[[112 105]
 [123 115]
 [130 107]
 [139 130]]
->
[[105 112]
 [115 123]
 [107 130]
 [130 139]]

[[117 137 124 133]
 [128 134 125 127]
 [124 124 127 120]
 [124 146 135 151]
 [142 107 119 110]
 [112 137 146 143]
 [144 122 112 110]
 [130 121 131 118]
 [136 115 120 105]
 [133 105 118 111]
 [138 130 120 120]
 [120 125 144 144]]
->
[[137 124 133 117]
 [134 125 127 128]
 [124 127 120 124]
 [146 135 151 124]
 [107 119 110 142]
 [137 146 143 112]
 [122 112 110 144]
 [121 131 118 130]
 [115 120 105 136]
 [105 118 111 133]
 [130 120 120 138]
 [125 144 144 120]]

[[128 135 146 120 125 118 131 125 132]
 [129 137 148 120 125 118 132 125 132]
 [130 138 149 121 124 119 134 126 131]]
->
[[135 146 120 125 118 131 125 132 128]
 [137 148 120 125 118 132 125 132 129]
 [138 149 121 124 119 134 126 131 130]]

[[121 123 126 125 109 123 138 127 138 141 116 127 112]
 [119 119 138 123 110 106 131 147 129 150 108 127 126]]
->
[[123 126 125 109 123 138 127 138 141 116 127 112 121]
 [119 138 123 110 106 131 147 129 150 108 127 126 119]]

[[115 141]
 [116 115]
 [121 146]
 [113 137]
 [121 153]
 [113 112]
 [115 130]
 [115 134]
 [123 111]
 [116 121]
 [113 122]]
->
[[141 115]
 [115 116]
 [146 121]
 [137 113]
 [153 121]
 [112 113]
 [130 115]
 [134 115]
 [111 123]
 [121 116]
 [122 113]]

[[101 108 116 151 130 122 132 128 129 115 109]
 [137 127 124 121 122 122 124 114 131 129 126]
 [124 121 119 123 118 124 118 145 131 124 121]
 [142 130 112 106 112 130 147 135 131 107 129]]
->
[[108 116 151 130 122 132 128 129 115 109 101]
 [127 124 121 122 122 124 114 131 129 126 137]
 [121 119 123 118 124 118 145 131 124 121 124]
 [130 112 106 112 130 147 135 131 107 129 142]]

[[113 125 126 127 130 109]
 [136 125 131 127 141 128]
 [115 129 124 125 131 126]
 [143 128 129 132 123 133]
 [120 130 129 127 113 118]
 [114 129 132 127 124 123]
 [118 127 128 131 118 115]
 [137 129 131 129 115 123]
 [115 130 129 129 137 148]
 [128 126 131 132 132 127]
 [120 130 128 130 133 150]
 [118 129 125 125 129 128]]
->
[[125 126 127 130 109 113]
 [125 131 127 141 128 136]
 [129 124 125 131 126 115]
 [128 129 132 123 133 143]
 [130 129 127 113 118 120]
 [129 132 127 124 123 114]
 [127 128 131 118 115 118]
 [129 131 129 115 123 137]
 [130 129 129 137 148 115]
 [126 131 132 132 127 128]
 [130 128 130 133 150 120]
 [129 125 125 129 128 118]]
